Here is a tiny trained network, its code and every weight. The questions are about switching its units off for an input and a class, where a switched-off unit gives its printed mean instead of its output.

import numpy as np


def w(rows, s, z=0):
    codes = np.array(rows[::2]) - 128.0
    scale = np.full(codes.shape[1], s)
    scale[-1] = z or s
    return codes * scale


def f(y):
    return y / 2 * (1 + np.tanh(0.7978845608 * (y + 0.044715 * y**3)))


def log_softmax(a):
    a = a - a.max(-1, keepdims=True)
    return a - np.log(np.exp(a).sum(-1, keepdims=True))


def net(x, mask):
    res = np.array(x, float).reshape(1, 3) / 4 @ E
    y = f(res @ A[0][:, :-1].T + A[0][:, -1])
    res = res + np.where(mask, y, B[0][:, -1]) @ B[0][:, :-1]
    return log_softmax(res[-1] @ U[:, :-1].T + U[:, -1])


A, B = {}, {}
E = w([
[9,58,85],'x0',
[129,62,203],'x1',
[182,48,65],'x2',
],0.014)
A[0] = w([
[57,35,159,117],'n0',
[67,223,183,130],'n1',
[164,41,254,44],'n2',
[109,112,208,254],'n3',
[46,128,44,103],'n4',
[217,141,156,24],'n5',
[141,167,90,90],'n6',
[246,162,203,47],'n7',
[127,197,41,80],'n8',
[205,46,60,152],'n9',
],0.014,0.0057)
B[0] = w([
[141,148,170,228],'n0',
[96,156,83,214],'n1',
[88,58,89,218],'n2',
[160,123,84,206],'n3',
[141,138,186,201],'n4',
[97,140,168,200],'n5',
[105,63,142,153],'n6',
[122,133,167,254],'n7',
[96,9,122,182],'n8',
[86,198,96,226],'n9',
],0.016)
U = w([
[126,10,69,96],'0',
[143,154,226,70],'1',
[108,200,22,104],'2',
[194,150,62,255],'3',
],0.011,0.0088)

Each question gives the input, the list of numbers given to net, and the class t.
The units are the neurons (one row each of A and B). Each row of codes is followed by its name. A weight is (code - 128) times the scale printed after its matrix; where a second scale follows, it is the last column's (A, B and U).
mask holds one flag per neuron, in row order. A switched-off neuron (its flag False) gives its mean, the last column of its row in B, instead of its output. The means were averaged over made-up inputs and are rounded, as every weight is.
A unit's drop is (log p(t) with every unit on - log p(t) with that unit switched off) / (log p(t) with every unit on - log p(t) with every unit switched off).
The circuit of an input: a set's keep is (log p(t) with only the set's units on - log p(t) with every unit switched off) / (log p(t) with every unit on - log p(t) with every unit switched off). Starting from all 10 units, units are removed one at a time, each time the one whose removal leaves the highest keep (on an exact tie, the one counted first), for as long as the keep stays at least 0.8.
units of the circuit, in order: the units of the circuit, biggest drop first
k most important neurons: the k neurons with the biggest drops, biggest first
drop when u is switched off: that unit's drop, to one decimal
input [-5,-5,-2], class 0: 3 most important neurons => (n8, n0, n4)
input [0,1,-4], class 2: units of the circuit, in order => (n1)
input [2,3,0], class 3: units of the circuit, in order => (n8, n5)
input [-6,1,5], class 1: 4 most important neurons => (n7, n5, n1, n3)
input [-6,-4,0], class 1: 3 most important neurons => (n2, n7, n5)
input [0,-4,7], class 2: 2 most important neurons => (n9, n2)
input [4,-2,3], class 1: units of the circuit, in order => (n4, n2)
input [-7,-1,8], class 2: 2 most important neurons => (n9, n4)
input [-3,4,2], class 0: 2 most important neurons => (n2, n0)
input [-5,-7,5], class 0: 2 most important neurons => (n8, n6)
input [3,-2,-3], class 3: 2 most important neurons => (n9, n7)
input [2,-2,3], class 3: 2 most important neurons => (n1, n2)
input [4,2,5], class 2: 2 most important neurons => (n9, n7)
input [7,5,-3], class 1: units of the circuit, in order => (n0)
input [-7,-6,3], class 1: 3 most important neurons => (n2, n7, n5)
input [5,1,6], class 2: 3 most important neurons => (n9, n7, n5)
input [-6,-6,-6], class 0: drop when n1 is switched off => 0.2
input [8,-3,-2], class 1: drop when n4 is switched off => 0.1
input [1,-1,0], class 3: drop when n2 is switched off => 0.8
input [8,-7,3], class 1: units of the circuit, in order => (n4)
